Below is a small trained network, with its code and all its weights. Each question gives an input and a class and asks what happens when units are switched off, that is, made to give their printed mean instead of their output.

import numpy as np


def w(rows, s, z=0):
    codes = np.array(rows[::2]) - 128.0
    scale = np.full(codes.shape[1], s)
    scale[-1] = z or s
    return codes * scale


def norm(h):
    return h / np.sqrt((h * h).mean(-1, keepdims=True) + 1e-5)


def f(y):
    return np.maximum(y, 0)


def log_softmax(a):
    a = a - a.max(-1, keepdims=True)
    return a - np.log(np.exp(a).sum(-1, keepdims=True))


def net(x, mask):
    res = np.array(x, float).reshape(1, 3) / 4 @ E
    u = 0
    for l in range(2):
        y = f(norm(res) @ A[l][:, :-1].T + A[l][:, -1])
        res = res + np.where(mask[u : u + 3], y, B[l][:, -1]) @ B[l][:, :-1]
        u += 3
    return log_softmax(norm(res)[-1] @ U[:, :-1].T + U[:, -1])


A, B = {}, {}
E = w([
[85,229,83,93,192,107,209,181,121,136],'x0',
[136,102,113,130,124,162,134,155,136,97],'x1',
[167,119,88,17,118,110,154,72,195,1],'x2',
],0.0087)
A[0] = w([
[121,32,163,216,116,197,75,176,87,254,72],'L0N0',
[103,138,88,198,211,140,250,246,50,243,10],'L0N1',
[176,75,159,180,147,105,165,94,127,44,69],'L0N2',
],0.0055,0.0013)
B[0] = w([
[182,213,52,179,126,111,214,105,132,87,248],'L0N0',
[1,83,191,90,129,190,1,113,80,123,254],'L0N1',
[70,64,184,148,154,45,30,75,121,241,161],'L0N2',
],0.0088,0.0086)
A[1] = w([
[170,147,107,241,170,153,188,112,45,117,173],'L1N0',
[163,194,93,160,79,146,124,132,94,170,153],'L1N1',
[28,174,20,27,243,153,253,159,117,96,5],'L1N2',
],0.0067,0.0029)
B[1] = w([
[231,147,116,73,151,80,157,177,178,117,227],'L1N0',
[183,85,148,121,131,117,147,158,223,146,187],'L1N1',
[253,146,125,211,115,112,133,161,156,168,253],'L1N2',
],0.013,0.0071)
U = w([
[251,154,128,180,145,109,149,174,193,158,202],'0',
[131,48,156,87,91,117,85,41,128,89,193],'1',
[113,90,101,126,118,171,232,149,48,115,2],'2',
[109,136,114,132,138,178,202,103,77,111,13],'3',
[100,106,131,137,107,161,201,146,100,119,7],'4',
[101,116,93,136,124,137,199,135,72,128,14],'5',
[57,165,191,137,180,206,68,182,51,156,204],'6',
],0.015,0.0051)

Each question gives the input, the list of numbers given to net, and the class t.
The units are the neurons (one row each of A and B). Each row of codes is followed by its name. A weight is (code - 128) times the scale printed after its matrix; where a second scale follows, it is the last column's (A, B and U).
mask holds one flag per neuron, layer by layer. A switched-off neuron (its flag False) gives its mean, the last column of its row in B, instead of its output. The means were averaged over made-up inputs and are rounded, as every weight is.
A unit's drop is (log p(t) with every unit on - log p(t) with that unit switched off) / (log p(t) with every unit on - log p(t) with every unit switched off).
The circuit of an input: a set's keep is (log p(t) with only the set's units on - log p(t) with every unit switched off) / (log p(t) with every unit on - log p(t) with every unit switched off). Starting from all 6 units, units are removed one at a time, each time the one whose removal leaves the highest keep (on an exact tie, the one counted first), for as long as the keep stays at least 0.8.
circuit, biggest first: the units of the circuit, biggest drop first
top k neurons: the k neurons with the biggest drops, biggest first
drop of u: that unit's drop, to one decimal
input [1,-3,-7], class 6: top 2 neurons -> L0N1, L1N2
input [0,-4,2], class 1: top 3 neurons -> L0N0, L1N2, L1N0
input [-1,8,8], class 1: top 3 neurons -> L0N0, L1N2, L0N2
input [0,0,7], class 1: circuit, biggest first -> L0N0, L1N0
input [-7,4,1], class 1: top 3 neurons -> L1N2, L0N2, L1N0
input [-6,8,2], class 1: top neuron -> L1N2
input [-6,3,1], class 1: top 2 neurons -> L1N2, L0N2
input [0,7,2], class 1: top 3 neurons -> L0N0, L1N2, L0N2
input [-1,1,6], class 1: drop of L1N2 -> 0.3
input [1,-6,0], class 6: drop of L1N2 -> 0.1
input [-3,0,5], class 1: drop of L1N2 -> 0.1
